Here is a tiny trained network, its code and every weight. The questions are about switching its units off for an input and a target symbol, where a switched-off unit gives its printed mean instead of its output.

import numpy as np


def w(rows, s, z=0):
    codes = np.array(rows[::2]) - 128.0
    scale = np.full(codes.shape[1], s)
    scale[-1] = z or s
    return codes * scale


def f(y):
    return np.maximum(y, 0)


def softmax(a):
    e = np.exp(a - a.max(-1, keepdims=True))
    return e / e.sum(-1, keepdims=True)


def log_softmax(a):
    a = a - a.max(-1, keepdims=True)
    return a - np.log(np.exp(a).sum(-1, keepdims=True))


def net(x, mask):
    ids = ['γεηθλμξτω'.index(c) for c in x.split()]
    T = len(ids)
    res = E[ids] + P[:T]
    u = 0
    for l in range(2):
        r = res
        for j in range(2):
            rows = slice(2 * j, 2 * j + 2)
            q, k, v = (r @ M[l][rows].T for M in (Q, K, V))
            z = softmax(np.where(np.tri(T) > 0, q @ k.T / 2**0.5, -1e9)) @ v
            o = O[l][rows]
            res = res + np.where(mask[u + j], z, o[:, -1]) @ o[:, :-1]
        u += 2
        y = f(res @ A[l][:, :-1].T + A[l][:, -1])
        res = res + np.where(mask[u : u + 8], y, B[l][:, -1]) @ B[l][:, :-1]
        u += 8
    return log_softmax(res[-1] @ U[:, :-1].T + U[:, -1])


Q, K, V, O, A, B = {}, {}, {}, {}, {}, {}
E = w([
[105,220,196,181,173,225,152,120,116,77,93],'γ',
[129,120,147,117,125,178,135,131,149,136,92],'ε',
[107,127,95,137,180,167,88,100,105,109,119],'η',
[120,252,195,150,98,121,163,82,88,119,137],'θ',
[105,144,125,131,109,67,93,86,134,156,121],'λ',
[94,185,178,104,89,130,156,76,185,177,163],'μ',
[159,132,91,27,87,85,160,175,123,97,105],'ξ',
[191,122,115,151,138,122,110,204,199,125,197],'τ',
[123,180,145,99,161,172,127,143,219,127,172],'ω',
],0.018)
P = w([
[191,59,217,93,96,116,60,116,133,137,90],'0',
[171,48,122,126,158,120,172,163,84,199,152],'1',
[110,123,136,158,56,164,70,139,117,154,83],'2',
[88,153,119,135,130,80,189,187,218,83,108],'3',
[98,129,98,115,197,124,88,188,66,153,251],'4',
[52,174,117,63,96,133,37,175,133,112,120],'5',
],0.012)
Q[0] = w([
[118,70,137,102,183,170,225,167,173,175,157],'0.h0',
[152,46,99,123,146,103,181,171,115,107,163],'0.h0',
[126,78,113,89,160,153,101,151,68,172,147],'0.h1',
[90,51,156,38,90,145,62,164,252,236,136],'0.h1',
],0.037)
K[0] = w([
[153,64,129,82,110,146,55,82,11,134,70],'0.h0',
[138,44,34,160,164,101,140,99,58,145,93],'0.h0',
[79,140,54,138,169,160,42,120,63,121,170],'0.h1',
[2,185,127,161,46,22,97,20,164,133,69],'0.h1',
],0.03)
V[0] = w([
[26,58,140,176,49,162,171,138,132,190,125],'0.h0',
[198,114,122,166,170,229,133,102,244,155,177],'0.h0',
[146,131,107,121,101,250,181,192,154,212,76],'0.h1',
[182,97,67,106,92,252,128,103,224,96,244],'0.h1',
],0.0034)
O[0] = w([
[122,136,102,108,110,171,109,106,133,177,105,117],'0.h0',
[89,56,139,143,79,118,142,94,129,117,149,138],'0.h0',
[108,36,113,115,60,115,145,142,179,143,168,34],'0.h1',
[50,1,131,100,41,80,141,153,142,140,183,5],'0.h1',
],0.0029,0.0025)
A[0] = w([
[72,114,123,128,184,172,166,139,38,92,49,65],'0.n0',
[118,52,49,180,162,135,77,154,151,74,117,74],'0.n1',
[97,37,66,83,138,137,196,151,52,155,85,52],'0.n2',
[158,130,97,96,68,141,79,29,117,83,140,64],'0.n3',
[104,2,78,174,118,127,214,154,34,73,189,21],'0.n4',
[96,99,101,163,123,146,163,117,180,127,171,58],'0.n5',
[157,82,150,181,101,158,146,108,165,101,61,2],'0.n6',
[159,92,97,110,108,110,115,71,79,31,153,97],'0.n7',
],0.0091,0.0041)
B[0] = w([
[161,95,123,101,94,64,106,108,106,195,84,243],'0.n0',
[103,192,157,108,109,132,148,98,120,111,79,227],'0.n1',
[129,149,131,253,115,181,54,117,136,74,175,201],'0.n2',
[115,123,137,143,107,129,123,188,163,142,102,253],'0.n3',
[16,127,212,111,158,120,147,239,133,185,119,174],'0.n4',
[138,122,124,65,137,121,108,127,128,108,101,171],'0.n5',
[99,136,104,103,103,158,136,150,128,82,123,206],'0.n6',
[130,157,111,150,141,138,100,128,146,135,95,149],'0.n7',
],0.012,0.0016)
Q[1] = w([
[152,171,124,137,34,156,59,127,184,136,77],'1.h0',
[112,125,144,105,89,173,26,157,57,196,190],'1.h0',
[105,122,135,99,176,180,19,136,2,164,212],'1.h1',
[107,81,106,114,196,79,240,116,113,92,160],'1.h1',
],0.027)
K[1] = w([
[140,177,130,62,159,104,88,148,223,77,212],'1.h0',
[55,213,2,123,130,99,155,153,96,102,161],'1.h0',
[48,184,2,152,101,94,155,139,60,142,130],'1.h1',
[147,51,172,181,111,178,165,97,42,127,53],'1.h1',
],0.028)
V[1] = w([
[164,104,86,142,89,42,122,245,14,63,76],'1.h0',
[112,43,52,77,188,247,121,167,169,54,126],'1.h0',
[147,178,221,109,81,180,208,147,32,49,142],'1.h1',
[47,106,112,123,210,141,93,57,84,116,45],'1.h1',
],0.014)
O[1] = w([
[207,158,1,54,78,134,141,194,199,137,91,116],'1.h0',
[177,107,129,231,161,129,123,20,243,166,113,4],'1.h0',
[123,41,185,15,100,120,25,131,226,89,240,91],'1.h1',
[106,21,92,89,126,90,233,182,122,83,45,87],'1.h1',
],0.006,0.013)
A[1] = w([
[174,144,149,129,195,159,215,133,102,212,167,83],'1.n0',
[174,147,98,98,9,122,167,45,183,81,53,31],'1.n1',
[193,80,98,130,113,131,195,2,188,113,175,58],'1.n2',
[143,66,36,129,192,149,210,147,109,187,164,86],'1.n3',
[121,108,91,106,124,155,120,156,88,127,193,20],'1.n4',
[157,78,63,143,125,53,120,86,79,149,159,69],'1.n5',
[129,81,150,194,158,155,142,66,151,101,169,1],'1.n6',
[114,103,152,116,49,102,145,75,185,14,53,143],'1.n7',
],0.013,0.0053)
B[1] = w([
[162,47,95,120,132,72,118,123,131,169,120,207],'1.n0',
[114,41,150,130,213,48,82,169,166,127,163,192],'1.n1',
[126,162,254,95,213,174,206,68,160,143,53,167],'1.n2',
[89,169,207,175,148,196,66,91,91,81,192,217],'1.n3',
[231,123,161,123,160,113,99,73,125,94,100,255],'1.n4',
[201,37,103,120,170,139,148,141,195,122,116,154],'1.n5',
[119,62,9,89,94,65,136,155,160,12,109,226],'1.n6',
[129,157,86,132,106,151,185,63,83,198,173,198],'1.n7',
],0.0096,0.0082)
U = w([
[161,87,73,88,114,118,183,102,112,123,141,113],'γ',
[191,106,117,106,169,127,185,89,155,92,57,123],'ε',
[241,87,44,169,225,115,178,88,43,113,128,124],'η',
[194,108,122,74,136,114,141,116,129,62,94,1],'θ',
[182,136,113,77,97,105,195,178,140,92,1,237],'λ',
[90,89,175,151,169,164,135,166,142,64,96,59],'μ',
[157,81,127,116,165,81,133,195,168,127,99,44],'ξ',
[223,171,80,150,110,174,132,102,180,100,87,251],'τ',
[165,93,78,148,128,116,134,108,143,20,77,101],'ω',
],0.0045,0.0034)

Each question gives the input, a string of symbols that net reads in full, and the target symbol t.
The units are the heads (2 rows each of Q, K, V and O) and the neurons (one row each of A and B). Each row of codes is followed by its name. A weight is (code - 128) times the scale printed after its matrix; where a second scale follows, it is the last column's (O, A, B and U).
mask holds one flag per unit, layer by layer, with each layer's heads first. A switched-off unit (its flag False) gives its mean, the last column of its rows in O or B, instead of its output. The means were averaged over made-up inputs and are rounded, as every weight is.
A unit's drop is (log p(t) with every unit on - log p(t) with that unit switched off) / (log p(t) with every unit on - log p(t) with every unit switched off).
The circuit of an input: a set's keep is (log p(t) with only the set's units on - log p(t) with every unit switched off) / (log p(t) with every unit on - log p(t) with every unit switched off). Starting from the 12 units with the biggest drops (on a tie, the unit counted first), units are removed one at a time, each time the one whose removal leaves the highest keep (on an exact tie, the one counted first), for as long as the keep stays at least 0.8.
circuit, biggest first: the units of the circuit, biggest drop first
most important unit: the unit with the biggest drop
k most important neurons: the k neurons with the biggest drops, biggest first
top k neurons in layer l: the k neurons of layer l with the biggest drops, biggest first
which heads matter: for each layer, one digit per head in row order, 1 if its drop is at least 0.15 and else 0, layers parted by /
drop when u is switched off: that unit's drop, to one decimal
input λ τ λ θ μ, target θ: circuit, biggest first -> [1.h1; 1.n4; 1.h0]
input ξ λ λ θ, target ξ: most important unit -> 1.n1
input ε λ γ τ, target ε: which heads matter -> 00 / 10
input θ τ μ τ, target θ: circuit, biggest first -> [1.h1; 1.h0; 1.n4]
input ω γ ε, target ω: 2 most important neurons -> [1.n6; 0.n0]
input τ λ γ η τ, target μ: which heads matter -> 00 / 01
input τ ε ξ λ ε, target η: circuit, biggest first -> [1.h1; 1.n0]
input ε λ ε ω λ ε, target ω: circuit, biggest first -> [1.h0; 1.n6]
input γ λ ξ θ, target γ: top 2 neurons in layer 0 -> [0.n0; 0.n6]
input η λ ε λ λ θ, target λ: circuit, biggest first -> [1.h1; 1.h0]
input ω ω τ, target ω: circuit, biggest first -> [1.n6; 1.h0]
input ε γ γ, target ε: 4 most important neurons -> [0.n6; 1.n2; 0.n0; 1.n7]
input λ λ θ τ, target λ: 2 most important neurons -> [0.n1; 0.n5]
input λ ε γ λ λ γ, target λ: most important neuron -> [1.n3]
input λ λ θ η, target λ: circuit, biggest first -> [0.n1; 1.h0; 1.h1]
input τ ε ε λ, target τ: circuit, biggest first -> [1.h1; 1.h0]
input ε ε λ η, target ε: 2 most important neurons -> [1.n2; 0.n6]
input ξ γ λ, target ξ: circuit, biggest first -> [1.n1; 1.h0]
input λ ε μ λ θ λ, target λ: drop when 1.h0 is switched off -> 0.1
input τ λ τ ξ μ, target τ: drop when 0.h0 is switched off -> -0.1
input ε θ θ, target θ: drop when 1.n4 is switched off -> 0.4
input λ θ λ γ λ γ, target λ: top neuron in layer 0 -> [0.n0]
